[ 1.58  4.03 -0.75  0.25  0.81  1.00  3.58  1.12 -0.51  0.02  0.71  0.23
  1.33  1.20 -0.03  1.17 -0.11 -4.47  2.96  2.48  2.32  2.89  1.18 -1.57
 -2.15 -5.99 -1.81  0.59] | (61) [44]
[ 4.51 -0.66 -1.23  0.78  0.51  0.03 -0.31  0.02 -0.37  1.45 -0.26  0.53
  0.75  0.00  1.55 -0.38  1.75 -1.29  0.64 -1.12  0.25 -1.21  0.54  0.93
  5.31  8.16 -1.11 -0.14] | (59) [48]
[-0.11  0.76 -2.09 -0.59  0.21 -0.05 -0.33  0.93 -1.80 -1.17 -1.19  0.04
 -0.90 -0.11  0.26  0.67 -0.38  2.35  2.22  0.39  0.10  0.81 -0.46 -0.49
 -2.07 -1.54 -0.50  0.46] | (66) [44]
[ 0.14  2.39 -5.45  1.28 -1.15  1.13 -4.20  1.45  0.54  0.56 -2.75 -0.52
 -1.64  1.21  0.97 -1.44  0.31  0.39 -0.27 -0.29  1.02  3.02  0.82 -0.30
 -2.76  3.14 -0.26  0.82] | (66) [51]
[ 0.81  3.53  0.51 -0.63  0.20  1.26  2.43  1.01  0.14  0.12  0.39 -1.25
 -0.05  0.36  0.58  0.99 -0.36 -1.09  3.39  1.04  0.99  4.30 -0.45 -2.55
  0.86 -1.90 -0.86  0.88] | (61) [44]
[ 2.54  1.19 -0.97  0.46  0.86  1.76  0.97  3.76 -1.24  0.56  0.32 -0.27
 -0.60  0.18 -0.34  0.35  1.64 -1.17  0.54  0.44  1.14  0.75  0.09 -0.44
  1.91  3.37 -1.53  0.76] | (66) [48]
[-0.83  1.64 -2.31  1.08  2.77  1.16 -4.20  1.06  0.26 -0.66  2.14 -1.01
 -0.29  0.41  1.92 -1.72 -0.92 -2.47  0.37  0.35  0.78  5.26  0.09 -0.46
  0.25  2.00  0.16  0.60] | (61) [51]
[-0.06  2.55 -0.16 -0.20  0.01  0.44 -0.47 -0.03  0.42 -0.12  0.48 -0.77
 -0.48  1.00  0.91  0.24 -1.20 -0.96  2.46 -0.55  0.66  2.14 -0.27 -1.18
  0.87 -1.14 -0.70  0.53] | (61) [44]
[ 1.54  1.72 -0.06 -0.39 -0.69  0.50 -1.18  0.77 -0.29 -0.16  1.94  0.80
  0.74  0.43 -0.27  0.33  0.87 -1.99  0.63  0.58  0.25  0.84  0.34 -0.20
  3.97  2.75  0.11  0.37] | (61) [48]
[-0.85  1.61 -0.78  0.43  0.12  1.02 -2.57  0.96 -0.91 -0.34  1.98 -1.10
  0.18  0.54  1.18 -1.99  0.04 -0.95  2.75  0.96  0.69  1.56 -0.35  0.14
  3.16  1.15 -0.81  0.46] | (61) [51]
[ 1.51  0.85 -2.74  2.40  1.91 -1.58 -6.34 -1.35 -3.13 -1.15  1.07 -0.90
 -1.44  2.93  2.42  2.02 -2.20 -6.91  0.62 -0.98  0.33  8.16 -0.87 -0.23
  1.54 -3.08 -0.24  2.93] | (66) [46]
[ 1.45  2.69  0.37 -0.25 -0.02  0.13  2.45  0.47  0.53  0.28  0.17 -1.13
  0.83  0.43  0.43  0.62 -1.16 -0.66  2.49 -0.94  1.06  1.84  0.73 -0.40
  0.80 -0.30  0.77 -0.14] | (61) [44]
[ 0.46  2.15 -0.65 -0.08  0.70  0.73  0.88  1.36 -0.34  0.41  0.52 -0.48
 -0.41  1.52  0.73 -0.05  0.27 -0.28  2.12  1.25  1.47  2.32 -0.03 -1.27
 -2.38 -0.04 -0.79  0.04] | (61) [44]
[ 0.02  1.62 -1.46  1.62  0.89  1.31 -3.62  0.44  0.97 -0.80  1.89 -1.78
 -0.03  1.25  0.70 -1.43 -0.45 -2.59  1.13 -0.57  0.97  5.93  0.69  0.03
  3.75  4.20  0.02  1.80] | (61) [51]
[-1.49  0.17 -0.39 -0.18  0.75  1.36 -6.02 -1.29 -1.49 -0.07  3.23 -0.48
 -0.49  3.07 -1.38  0.37 -0.61 -1.90  1.53  1.90  0.17  1.95  0.12 -0.42
  0.59  0.34 -0.63  1.84] | (61) [40]
[ 0.59 -1.25 -2.14 -1.42  0.68  0.89 -5.22 -0.22 -0.90  0.28  0.81  0.15
 -0.79 -0.02 -1.17 -0.09 -0.67  0.19  1.81  0.87  0.12 -1.92 -0.73 -0.27
  0.71  4.05 -0.15  1.09] | (66) [46]
[-0.93  1.41 -1.40 -0.14  1.29  1.22 -1.30  1.04  0.84  0.87  0.11 -1.35
  0.33  1.24  0.64 -1.16  0.14  0.22  1.08 -0.06  0.62  2.28 -0.03 -1.48
  1.13  0.89  0.48  0.32] | (61) [51]
[-0.27  1.54  0.13 -0.03  0.34  0.99 -0.98  1.10 -0.83 -0.63  1.78 -0.27
  0.66  0.87  0.04 -0.35  0.00 -0.71  2.98  1.24  0.11  1.43 -0.27 -0.62
  0.19 -0.03 -0.33  0.76] | (61) [44]
[-0.40  1.26 -3.47  1.15  0.01 -0.08 -5.91 -5.61  0.06 -0.55 -0.34 -1.29
  0.25  0.96  1.64  0.15 -1.94 -1.19  2.72 -1.23  0.14  6.85 -0.87  0.11
  3.82  2.47  0.15  4.66] | (66) [51]

[-1.02  2.59 -0.25  2.36 -3.30  1.56 -0.85  2.14 -1.83  0.02  1.92 -2.10
  1.34  1.10 -0.91 -0.24 -2.52  2.44  0.72 -1.47  0.23 -0.76 -1.89  1.55
  2.18 -1.21 -0.70 -2.65] | <89> <87>
[-0.78  1.34 -0.34  2.13 -3.21  2.26 -0.55  1.75 -1.40  0.53  2.23 -0.90
  1.71  0.76 -0.78  0.29 -1.07  1.62 -0.02 -1.45  0.00 -1.06 -2.07  1.04
  3.81 -0.85 -1.84 -3.57] | <86> <87>
[-1.37  1.20  0.38  1.90 -3.55  2.29 -0.49  2.87 -1.92  0.76  2.18 -1.32
  2.07  0.57 -0.25 -0.01 -2.17  2.23  0.27 -1.81 -0.04 -1.58 -2.20  1.87
  1.24 -1.27 -0.72 -3.51] | <89> <87>
[ 0.01  2.49 -0.97  4.86 -3.22  2.65 -1.15  1.94 -1.87 -0.66  2.61 -1.17
  2.60  1.23 -0.61 -0.48 -2.13  1.88  1.09 -2.01 -0.27 -0.17 -1.03  2.04
  5.21 -2.85 -0.08 -3.52] | <86> <87>
[-0.52  1.17 -0.28  2.23 -2.76  2.41  0.14  2.18 -1.87  1.35  1.45 -1.25
  1.86  0.47 -0.70  0.23 -0.93  3.26  0.41 -1.36  0.06 -1.88 -1.41  1.06
  2.40 -1.00 -2.64 -2.98] | <89> <87>
[-1.34  1.42 -0.19  1.64 -3.08  1.63 -0.09  1.92 -1.67  0.33  2.01 -1.14
  1.41 -0.20 -0.83  0.19 -2.15  1.60  1.18 -1.33  1.02 -1.46 -2.07  1.29
  1.87 -0.27 -1.20 -3.09] | <89> <87>
[-1.51  1.61 -0.87  2.66 -4.15  1.87 -0.30  2.89 -2.93  0.81  1.72 -1.62
  2.68  1.74 -0.88 -0.10 -3.60  3.03  0.85 -2.19  0.83 -1.76 -2.38  1.74
  2.14 -2.27 -0.39 -4.14] | <89> <87>
[-1.56  2.08 -0.18  2.39 -1.98  0.64 -1.75  0.90 -1.42 -1.57  0.82 -0.60
  1.40  0.62  0.35  0.14 -1.55  2.02 -0.43 -1.28 -1.19  0.21  0.68  0.83
  5.17 -0.83  0.52 -2.68] | <84> <85>
[-3.53  1.58 -1.54 -0.50 -1.14 -0.48 -0.83  2.69 -1.37 -1.06  0.67 -0.53
  0.45  0.21 -0.62  0.26 -2.32  2.57 -1.78 -2.10  0.87 -0.38  3.20 -0.57
  7.99  0.67  1.08 -4.01] | <86> <87>
[-1.13  2.67  0.13  2.38 -2.33  1.80 -0.35  2.59 -2.32 -0.44  1.15 -0.96
  1.27  0.85 -0.96 -0.61 -2.24  3.02  0.47 -1.62  0.25 -0.59  0.05  1.68
  2.87 -1.78  0.14 -2.57] | <86> <87>
[-2.30  1.71 -0.46  1.99 -3.20  2.38 -0.03  2.17 -2.25 -0.68  1.85 -0.17
  2.16  0.95 -0.22 -0.02 -2.29  0.94  0.60 -2.05  0.17 -1.32 -1.14  0.90
  5.05 -1.09 -0.51 -2.86] | <89> <87>
[-1.10  2.23  0.26  0.72 -2.73  0.72 -0.85  1.34 -0.59  0.58  1.74 -0.91
  1.74  0.33 -0.69  0.62 -2.27  1.47 -0.57 -1.04  0.41 -1.06 -1.40  0.83
  2.84  0.20 -1.42 -3.33] | <89> <87>
[ 1.00  1.61  0.49  1.33 -3.01  0.65 -0.38  2.48 -0.32  0.61  1.87 -2.08
  1.98  1.40 -0.77  0.10 -1.97  1.85 -0.01 -1.40  1.12 -1.18 -0.91  1.84
  3.82 -1.90 -1.05 -3.57] | <86> <87>
[ 0.15  2.49 -0.61  3.65 -1.69  0.33 -1.50  0.98 -0.48 -1.65  2.06 -1.32
  0.37  2.17 -1.58 -1.03 -1.99  2.58  0.07 -0.92  0.10  0.45  0.63  1.83
  2.82 -2.43  1.19 -1.63] | <86> <87>
[-0.49  1.29  0.17  2.43 -3.08  2.18  0.27  1.79 -2.49  1.52  1.69 -0.94
  2.26  0.71 -1.03  0.30 -1.38  1.17  0.51 -1.41  1.58 -0.74 -2.19  0.83
  2.22  0.06 -2.44 -3.28] | <89> <87>
[ 0.49  2.65 -0.47  3.79 -2.36  0.59 -1.24 -0.33 -1.42  0.12  1.71 -1.34
  0.82  2.31 -1.52 -0.04 -0.88  1.93 -0.08 -0.44 -0.40  0.71 -1.19  1.37
  1.54 -1.65 -1.80 -2.52] | <86> <85>
[-1.39  3.19 -0.76  3.57 -2.76  3.36  0.10  2.58 -2.83 -0.14  2.13 -0.51
  1.87  1.19 -1.16 -0.38 -2.51  2.86 -0.18 -2.25 -0.52  0.22  0.62  0.83
  5.32 -1.61 -0.39 -3.94] | <84> <87>
[-0.28  2.23 -0.34  2.26 -1.99  0.47 -0.54  1.45 -1.29 -0.79  1.84 -1.88
  1.23  1.51 -1.92 -0.32 -2.09  2.88 -0.24 -1.14  0.65 -0.12 -0.18  1.73
  3.19 -1.03 -0.27 -3.29] | <86> <87>
[-1.42  2.02 -0.88  1.78 -2.40  2.12 -0.56  2.11 -2.53 -0.84  1.58 -1.04
  0.61 -0.11 -0.49  0.09 -1.41  2.23  0.35 -2.01  0.62 -0.08 -0.07  0.97
  5.09 -1.23  0.54 -3.63] | <84> <87>
